Below are the code and all the weights of a small trained network. Each question names an input and a target symbol and asks about switching units off, where a switched-off unit gives its printed mean instead of its output.

import numpy as np


def w(rows, s, z=0):
    codes = np.array(rows[::2]) - 128.0
    scale = np.full(codes.shape[1], s)
    scale[-1] = z or s
    return codes * scale


def f(y):
    return np.maximum(y, 0)


def softmax(a):
    e = np.exp(a - a.max(-1, keepdims=True))
    return e / e.sum(-1, keepdims=True)


def log_softmax(a):
    a = a - a.max(-1, keepdims=True)
    return a - np.log(np.exp(a).sum(-1, keepdims=True))


def net(x, mask):
    ids = ['ΘΨγδεζηω'.index(c) for c in x.split()]
    T = len(ids)
    res = E[ids] + P[:T]
    u = 0
    for l in range(2):
        r = res
        for j in range(2):
            rows = slice(3 * j, 3 * j + 3)
            q, k, v = (r @ M[l][rows].T for M in (Q, K, V))
            z = softmax(np.where(np.tri(T) > 0, q @ k.T / 3**0.5, -1e9)) @ v
            o = O[l][rows]
            res = res + np.where(mask[u + j], z, o[:, -1]) @ o[:, :-1]
        u += 2
        y = f(res @ A[l][:, :-1].T + A[l][:, -1])
        res = res + np.where(mask[u : u + 12], y, B[l][:, -1]) @ B[l][:, :-1]
        u += 12
    return log_softmax(res[-1] @ U[:, :-1].T + U[:, -1])


Q, K, V, O, A, B = {}, {}, {}, {}, {}, {}
E = w([
[47,129,47,171,144,138,162],'Θ',
[125,31,105,127,171,90,123],'Ψ',
[126,80,110,98,160,167,254],'γ',
[74,164,156,173,168,157,62],'δ',
[147,120,251,150,155,114,72],'ε',
[58,99,186,103,110,137,131],'ζ',
[131,136,219,156,95,89,192],'η',
[136,109,75,203,193,91,137],'ω',
],0.019)
P = w([
[68,93,248,213,158,205,178],'0',
[98,93,209,208,153,181,184],'1',
[106,91,180,181,158,147,174],'2',
[111,106,161,159,160,124,166],'3',
[115,119,146,139,158,100,160],'4',
[122,136,135,124,158,83,152],'5',
[127,151,125,107,152,67,149],'6',
[135,164,115,90,147,52,143],'7',
[138,186,102,79,145,42,138],'8',
[142,204,97,66,135,29,136],'9',
[149,225,89,56,130,21,134],'10',
[154,243,81,44,121,14,129],'11',
],0.011)
Q[0] = w([
[140,117,111,141,101,133,139],'L0H1',
[160,127,112,120,99,158,112],'L0H1',
[147,97,119,111,123,137,95],'L0H1',
[81,153,164,88,249,77,154],'L0H2',
[130,104,118,138,99,115,97],'L0H2',
[150,127,126,117,137,161,99],'L0H2',
],0.019)
K[0] = w([
[140,171,130,127,121,156,112],'L0H1',
[76,90,132,191,110,37,76],'L0H1',
[137,157,114,157,49,130,127],'L0H1',
[213,230,50,2,58,93,89],'L0H2',
[82,112,191,177,212,176,194],'L0H2',
[87,87,130,166,143,145,191],'L0H2',
],0.0079)
V[0] = w([
[106,105,128,113,165,148,121],'L0H1',
[146,143,79,55,124,149,74],'L0H1',
[21,90,147,254,68,9,58],'L0H1',
[94,145,63,117,69,131,189],'L0H2',
[66,177,166,138,37,153,101],'L0H2',
[92,222,150,220,199,88,155],'L0H2',
],0.0069)
O[0] = w([
[157,43,138,135,150,139,154,162],'L0H1',
[141,184,139,132,85,130,144,2],'L0H1',
[94,195,232,212,179,44,158,181],'L0H1',
[146,109,143,146,97,112,54,82],'L0H2',
[98,116,122,124,215,23,127,111],'L0H2',
[152,110,156,39,254,174,248,229],'L0H2',
],0.0093,0.009)
A[0] = w([
[92,164,141,162,145,142,117,2],'L0N1',
[98,146,177,197,149,129,128,218],'L0N2',
[225,127,139,57,89,123,117,107],'L0N3',
[181,162,132,84,134,134,87,47],'L0N4',
[158,162,118,246,159,54,136,51],'L0N5',
[101,119,155,136,102,129,168,181],'L0N6',
[176,122,64,162,124,115,151,155],'L0N7',
[184,127,34,69,95,130,124,26],'L0N8',
[83,140,87,88,117,139,94,127],'L0N9',
[140,119,195,83,89,139,129,113],'L0N10',
[119,88,69,92,114,129,136,127],'L0N11',
[144,108,93,55,104,109,73,54],'L0N12',
],0.011,0.0078)
B[0] = w([
[137,153,129,176,141,205,140,136],'L0N1',
[170,2,55,112,21,127,100,249],'L0N2',
[89,125,63,146,168,117,19,139],'L0N3',
[77,107,164,138,162,127,173,130],'L0N4',
[73,109,143,151,61,19,92,180],'L0N5',
[135,148,52,91,110,174,109,188],'L0N6',
[156,134,123,78,91,122,86,148],'L0N7',
[24,95,170,178,192,19,153,139],'L0N8',
[149,70,134,123,156,131,43,133],'L0N9',
[183,148,57,81,148,159,129,149],'L0N10',
[167,222,97,129,118,145,108,156],'L0N11',
[185,182,194,56,227,251,194,131],'L0N12',
],0.008,0.017)
Q[1] = w([
[154,111,76,91,161,87,93],'L1H1',
[115,138,142,135,135,164,126],'L1H1',
[123,103,119,57,139,138,122],'L1H1',
[153,118,242,223,143,163,5],'L1H2',
[130,127,78,153,185,77,102],'L1H2',
[165,135,175,198,133,137,115],'L1H2',
],0.013)
K[1] = w([
[104,255,198,116,111,85,121],'L1H1',
[141,46,135,156,112,141,174],'L1H1',
[185,218,91,135,150,129,131],'L1H1',
[121,60,76,113,65,137,152],'L1H2',
[110,222,141,34,52,138,116],'L1H2',
[63,3,80,76,145,213,147],'L1H2',
],0.0091)
V[1] = w([
[111,177,46,100,90,216,153],'L1H1',
[53,117,107,185,179,153,142],'L1H1',
[137,94,186,101,153,210,73],'L1H1',
[154,136,138,228,107,123,59],'L1H2',
[84,117,76,151,154,130,78],'L1H2',
[254,78,158,141,197,101,65],'L1H2',
],0.0087)
O[1] = w([
[118,133,213,136,153,90,72,77],'L1H1',
[255,221,153,71,150,74,94,138],'L1H1',
[56,216,118,111,94,46,172,99],'L1H1',
[203,91,98,152,183,119,202,1],'L1H2',
[153,186,70,121,135,93,112,159],'L1H2',
[172,203,242,235,141,137,198,241],'L1H2',
],0.0087,0.0082)
A[1] = w([
[121,81,171,120,98,103,164,148],'L1N1',
[105,135,65,150,123,81,202,144],'L1N2',
[122,144,120,91,160,129,206,162],'L1N3',
[145,128,89,112,98,248,145,226],'L1N4',
[98,166,148,93,158,83,163,129],'L1N5',
[111,122,153,133,141,44,124,99],'L1N6',
[135,151,124,159,68,90,94,242],'L1N7',
[102,143,145,129,136,119,68,135],'L1N8',
[113,68,131,122,164,111,157,1],'L1N9',
[79,163,140,205,131,122,175,109],'L1N10',
[55,95,106,173,109,131,170,76],'L1N11',
[109,135,133,111,146,39,156,167],'L1N12',
],0.014,0.0059)
B[1] = w([
[158,144,113,52,104,184,59,251],'L1N1',
[112,199,149,54,84,104,134,234],'L1N2',
[93,139,172,57,124,137,206,166],'L1N3',
[246,160,61,238,181,167,197,182],'L1N4',
[149,18,107,200,97,118,101,181],'L1N5',
[100,115,53,131,103,206,189,157],'L1N6',
[145,208,93,214,22,109,58,158],'L1N7',
[144,185,70,149,171,161,162,182],'L1N8',
[66,99,120,88,194,195,81,209],'L1N9',
[254,98,174,137,203,72,61,148],'L1N10',
[53,190,205,241,202,53,117,228],'L1N11',
[92,97,137,60,78,103,104,175],'L1N12',
],0.0088,0.014)
U = w([
[167,170,134,79,159,140,71,1],'Θ',
[199,150,146,211,30,114,156,228],'Ψ',
[178,165,101,104,134,245,222,159],'γ',
[51,22,136,163,200,158,142,69],'δ',
[232,1,146,76,112,146,36,105],'ε',
[70,91,156,141,54,100,90,141],'ζ',
[102,123,163,13,92,159,184,123],'η',
[151,151,208,112,172,41,146,168],'ω',
],0.0084,0.0062)

Each question gives the input, a string of symbols that net reads in full, and the target symbol t.
The units are the heads (3 rows each of Q, K, V and O) and the neurons (one row each of A and B). Each row of codes is followed by its name. A weight is (code - 128) times the scale printed after its matrix; where a second scale follows, it is the last column's (O, A, B and U).
mask holds one flag per unit, layer by layer, with each layer's heads first. A switched-off unit (its flag False) gives its mean, the last column of its rows in O or B, instead of its output. The means were averaged over made-up inputs and are rounded, as every weight is.
A unit's drop is (log p(t) with every unit on - log p(t) with that unit switched off) / (log p(t) with every unit on - log p(t) with every unit switched off).
The circuit of an input: a set's keep is (log p(t) with only the set's units on - log p(t) with every unit switched off) / (log p(t) with every unit on - log p(t) with every unit switched off). Starting from the 12 units with the biggest drops (on a tie, the unit counted first), units are removed one at a time, each time the one whose removal leaves the highest keep (on an exact tie, the one counted first), for as long as the keep stays at least 0.8.
units of the circuit, in order: the units of the circuit, biggest drop first
most important unit: the unit with the biggest drop
top k neurons: the k neurons with the biggest drops, biggest first
heads that matter: for each layer, one digit per head in row order, 1 if its drop is at least 0.15 and else 0, layers parted by /
input ω Θ Θ ε ε ε ε, target ω: units of the circuit, in order -> [L1H2, L0H2, L1N10]
input δ δ ε, target η: most important unit -> L1H1
input ζ ε ζ ε ε Θ ζ ω, target ζ: units of the circuit, in order -> [L0N5, L0N2, L1H2]
input Θ δ δ ζ Ψ ζ ε η ζ, target δ: top 2 neurons -> [L0N2, L1N11]
input ζ ω ω ε, target γ: units of the circuit, in order -> [L0H2, L1N4, L0N5]
input η ε η, target ω: units of the circuit, in order -> [L1N11, L1H1, L1N10]
input Θ ε δ δ ε η ε Θ η Θ ε, target ε: top 2 neurons -> [L0N2, L1N1]
input η γ Ψ ε ζ η δ, target δ: units of the circuit, in order -> [L1N2, L1N1]
input γ ζ δ η Ψ ζ η η η, target η: heads that matter -> 11 / 10
input Ψ γ ε ε ω ω γ ε, target Θ: heads that matter -> 11 / 11
input ζ Θ ω Θ ζ Θ ζ Ψ, target ζ: heads that matter -> 11 / 00
input Θ γ ζ, target ζ: heads that matter -> 01 / 11
input γ ω ω, target ω: units of the circuit, in order -> [L1H1, L0N2, L0H1, L1N1]
input ε ω ζ ω ω ζ, target γ: units of the circuit, in order -> [L0N5, L1N4]
input ε ζ ω ε Θ ω Ψ, target γ: top 4 neurons -> [L0N5, L0N2, L1N4, L1N5]
input ζ ω η Θ ω ε Ψ δ δ ε ω, target ω: units of the circuit, in order -> [L1H2, L1N10]
input Ψ ζ δ, target ζ: most important unit -> L0N5
input ζ ω δ ε ω Ψ ω ε Ψ, target ω: units of the circuit, in order -> [L1H1, L1H2, L1N11, L1N10]
input ζ ε ε ε η ε ζ δ ε η Ψ ε, target Ψ: heads that matter -> 11 / 00
input η ζ η δ η ζ, target δ: top 3 neurons -> [L0N2, L0N5, L1N11]
input Θ ω Ψ Ψ ζ, target Ψ: heads that matter -> 01 / 00
input ζ γ δ ε ε Θ ε Θ Θ, target Θ: top 3 neurons -> [L0N11, L0N2, L1N8]
input γ δ ε δ γ, target η: units of the circuit, in order -> [L1N3]
input γ Θ ω ε ε Ψ ω ζ ζ ε δ η, target η: heads that matter -> 01 / 00
input γ γ ε Θ γ ε, target Θ: heads that matter -> 10 / 11
input Θ ω ε ω Ψ, target γ: top 2 neurons -> [L0N5, L0N2]
input η ε ε, target ω: top 4 neurons -> [L0N2, L1N11, L1N10, L1N2]
